After every row comes roughly how far along a hidden order it lies, from 0 to 15.
In the rows, 100 means zero.
[ 87 106  88 105  91 114 126  13  72 105 113 105 137  14 146 107]  7
[103 110  93  88  93 126 100  80  90 104 107 114 108 104 109 120]  15
[103 104  97 102  99  99 112  79  96  99 102  96 103  95 106 102]  6
[ 99 105  87  98  94 124 113  68  80 109 108 125 105  78 112 117]  8
[108 110  91 103  94 113 114  72  87 100  97 115  99  49 125 133]  4
[106 104  89 105  91 117 101  86  84 105  96 131  97  66 118 130]  0
[120 102  94  98 100 102 106 121  98 101  91 130  75 155  92 142]  5
[110 106  93  93  93 119  98  79  85 107 106 122  94  94 106 126]  11
[111 108  93  94  96 112  93 114  99  98  96 104  84 118  99 148]  8
[112 106  91 103  93 117  96 107  92 102  91 130  87  68 112 144]  0
[107 107  93  91  92 116 106  75  90  99 104 126 111  89 112 115]  15
[107 103  93 101  98 118 107  84  84 111 104 120  94  82 106 109]  5
[105 102  92  97  95 124 107  80  82 110 106 117  99  77 109 109]  7
[105 103  90  98  95 102 107  92  97  97  95 113 104 112 111 137]  7
[ 96 110  87  97  91 112 112  73  89  98  99  96 112  80 122 138]  5
[105 106  88  97  94 128 112  66  82 109 107 124 102  83 109 124]  11
[ 94 109  93  98  92 106 111  85  93  93 103  78 118  70 112 116]  6
[106 105  88  98  94 106 110  98  97  99  96 104 100 132 108 148]  8
[118  99  98 103  99  99 100 127 102  98  95 121  76 109  90 114]  4
[114 106  95  91  94 114  91  93  94 102  99 141  92 107 104 122]  12
[109 101  96  98  95 114  92  92  84 108 102 124  89  91 102 118]  4
[105 102  93 105  97 112 106  74  82 106 101 125  99  48 121 114]  2
[110  99  88 103  91 117  92  98  81 104  97 127  87  76 115 138]  3
[111  99 107 103  94 115  98  88  81 103  99 126  87  71 113 135]  5
[103 112  88 100  91 106 111  66  86  97 100 102 105  62 126 144]  8
[100 106  95 100  97 101 111  98  91  96  99 102 112  82 115 124]  7
